Here is a tiny trained network, its code and every weight. The questions are about switching its units off for an input and a target symbol, where a switched-off unit gives its printed mean instead of its output.

import numpy as np


def w(rows, s, z=0):
    codes = np.array(rows[::2]) - 128.0
    scale = np.full(codes.shape[1], s)
    scale[-1] = z or s
    return codes * scale


def norm(h):
    return h / np.sqrt((h * h).mean(-1, keepdims=True) + 1e-5)


def f(y):
    return np.maximum(y, 0)


def softmax(a):
    e = np.exp(a - a.max(-1, keepdims=True))
    return e / e.sum(-1, keepdims=True)


def log_softmax(a):
    a = a - a.max(-1, keepdims=True)
    return a - np.log(np.exp(a).sum(-1, keepdims=True))


def net(x, mask):
    ids = ['ΨΩγεζηπ'.index(c) for c in x.split()]
    T = len(ids)
    res = E[ids] + P[:T]
    u = 0
    for l in range(2):
        q, k, v = (norm(res) @ M[l].T for M in (Q, K, V))
        z = softmax(np.where(np.tri(T) > 0, q @ k.T / 2**0.5, -1e9)) @ v
        res = res + np.where(mask[u], z, O[l][:, -1]) @ O[l][:, :-1]
        u += 1
        y = f(norm(res) @ A[l][:, :-1].T + A[l][:, -1])
        res = res + np.where(mask[u : u + 4], y, B[l][:, -1]) @ B[l][:, :-1]
        u += 4
    return log_softmax(norm(res)[-1] @ U[:, :-1].T + U[:, -1])


Q, K, V, O, A, B = {}, {}, {}, {}, {}, {}
E = w([
[3,116,53,141,52,123,185],'Ψ',
[127,178,54,207,41,130,127],'Ω',
[113,89,92,211,52,184,73],'γ',
[251,164,92,68,25,145,184],'ε',
[219,73,194,189,205,38,110],'ζ',
[137,10,183,102,79,174,164],'η',
[129,88,58,170,184,189,170],'π',
],0.013)
P = w([
[71,177,197,88,147,178,111],'0',
[150,148,124,89,104,140,80],'1',
[195,130,102,83,60,113,87],'2',
[189,123,131,123,2,25,211],'3',
[214,112,132,150,38,51,234],'4',
[191,129,137,163,47,56,243],'5',
[204,111,165,166,89,125,211],'6',
],0.0056)
Q[0] = w([
[146,121,207,35,204,165,62],'0.h1',
[2,230,173,108,176,170,94],'0.h1',
],0.0066)
K[0] = w([
[90,169,146,117,179,118,54],'0.h1',
[108,180,172,88,112,150,2],'0.h1',
],0.0085)
V[0] = w([
[140,61,204,40,99,32,102],'0.h1',
[143,79,83,94,228,254,177],'0.h1',
],0.0046)
O[0] = w([
[209,147,176,129,72,250,58,3],'0.h1',
[131,44,50,95,35,71,168,247],'0.h1',
],0.012,0.0048)
A[0] = w([
[117,78,128,155,120,80,110,92],'0.n1',
[129,167,164,138,74,183,65,68],'0.n2',
[136,161,249,129,225,98,49,247],'0.n3',
[120,116,92,119,255,78,196,97],'0.n4',
],0.0073,0.0015)
B[0] = w([
[64,79,70,160,54,121,81,224],'0.n1',
[126,194,186,121,131,103,105,160],'0.n2',
[254,76,92,95,63,169,124,154],'0.n3',
[115,139,155,106,62,75,168,253],'0.n4',
],0.0088,0.005)
Q[1] = w([
[56,150,55,201,6,97,123],'1.h1',
[176,131,110,108,112,201,126],'1.h1',
],0.012)
K[1] = w([
[241,44,153,146,52,76,146],'1.h1',
[155,168,227,2,104,165,112],'1.h1',
],0.0069)
V[1] = w([
[76,82,144,254,76,156,21],'1.h1',
[130,175,67,134,155,141,59],'1.h1',
],0.0074)
O[1] = w([
[93,53,177,215,175,170,164,153],'1.h1',
[84,252,144,218,116,136,145,1],'1.h1',
],0.011,0.0038)
A[1] = w([
[25,148,134,85,91,177,179,135],'1.n1',
[147,47,70,76,183,70,142,237],'1.n2',
[69,77,101,151,114,166,169,144],'1.n3',
[162,187,179,1,76,155,149,255],'1.n4',
],0.0083,0.0026)
B[1] = w([
[228,111,188,111,206,155,96,158],'1.n1',
[148,220,160,128,1,124,108,246],'1.n2',
[105,144,132,95,152,111,130,200],'1.n3',
[78,95,35,220,221,203,137,153],'1.n4',
],0.0091,0.012)
U = w([
[137,100,93,108,91,57,160,131],'Ψ',
[71,97,173,208,172,156,204,85],'Ω',
[226,71,155,109,133,195,109,19],'γ',
[124,194,63,115,178,173,104,142],'ε',
[182,196,226,162,113,135,100,199],'ζ',
[121,136,166,52,230,115,128,253],'η',
[137,255,168,158,179,89,151,88],'π',
],0.01,0.0017)

Each question gives the input, a string of symbols that net reads in full, and the target symbol t.
The units are the heads (2 rows each of Q, K, V and O) and the neurons (one row each of A and B). Each row of codes is followed by its name. A weight is (code - 128) times the scale printed after its matrix; where a second scale follows, it is the last column's (O, A, B and U).
mask holds one flag per unit, layer by layer, with each layer's heads first. A switched-off unit (its flag False) gives its mean, the last column of its rows in O or B, instead of its output. The means were averaged over made-up inputs and are rounded, as every weight is.
A unit's drop is (log p(t) with every unit on - log p(t) with that unit switched off) / (log p(t) with every unit on - log p(t) with every unit switched off).
The circuit of an input: a set's keep is (log p(t) with only the set's units on - log p(t) with every unit switched off) / (log p(t) with every unit on - log p(t) with every unit switched off). Starting from all 10 units, units are removed one at a time, each time the one whose removal leaves the highest keep (on an exact tie, the one counted first), for as long as the keep stays at least 0.8.
units of the circuit, in order: the units of the circuit, biggest drop first
k most important neurons: the k neurons with the biggest drops, biggest first
k most important neurons of layer l: the k neurons of layer l with the biggest drops, biggest first
drop of u: that unit's drop, to one decimal
input Ω η Ω, target γ: units of the circuit, in order : [0.h1 1.h1]
input γ γ Ω, target Ω: units of the circuit, in order : [1.h1 0.h1]
input γ ζ γ Ψ, target η: 4 most important neurons : [1.n2 1.n1 0.n3 0.n1]
input ζ γ ζ, target ζ: most important neuron : [0.n2]
input Ψ ζ ζ η η Ψ, target γ: units of the circuit, in order : [0.h1 1.n1]
input π γ γ Ω, target Ω: units of the circuit, in order : [1.h1 1.n2 0.h1]
input ζ γ γ, target ζ: 2 most important neurons of layer 0 : [0.n2 0.n3]
input π π Ψ Ω ε Ψ, target ε: 4 most important neurons : [1.n4 0.n1 0.n4 1.n1]
input ε Ω η ζ, target γ: 2 most important neurons of layer 1 : [1.n2 1.n4]
input ζ Ω γ γ, target ζ: 3 most important neurons : [0.n3 0.n2 1.n4]
input π ε Ω Ψ, target ε: 2 most important neurons of layer 0 : [0.n4 0.n1]
input π γ γ ζ ζ ε Ω, target ζ: 2 most important neurons of layer 0 : [0.n4 0.n2]
input Ω γ ε, target ε: 2 most important neurons of layer 1 : [1.n4 1.n2]
input ζ γ Ω ε ζ, target ζ: 2 most important neurons of layer 0 : [0.n1 0.n4]
input Ψ Ψ γ, target Ω: most important neuron : [1.n2]
input ε γ γ, target ε: 2 most important neurons of layer 1 : [1.n2 1.n4]
input Ψ ε γ γ, target ε: 3 most important neurons of layer 0 : [0.n4 0.n1 0.n2]
input Ω Ψ Ψ ε, target ε: drop of 1.n4 : 0.5
input π γ γ η, target γ: drop of 0.n4 : 0.1
input ζ γ Ψ γ ε Ω, target π: most important neuron : [0.n3]
input ε η Ψ, target γ: drop of 0.h1 : 0.8
input Ω π η η γ, target γ: drop of 0.h1 : 0.9
input γ γ ζ, target γ: 2 most important neurons : [0.n3 1.n2]
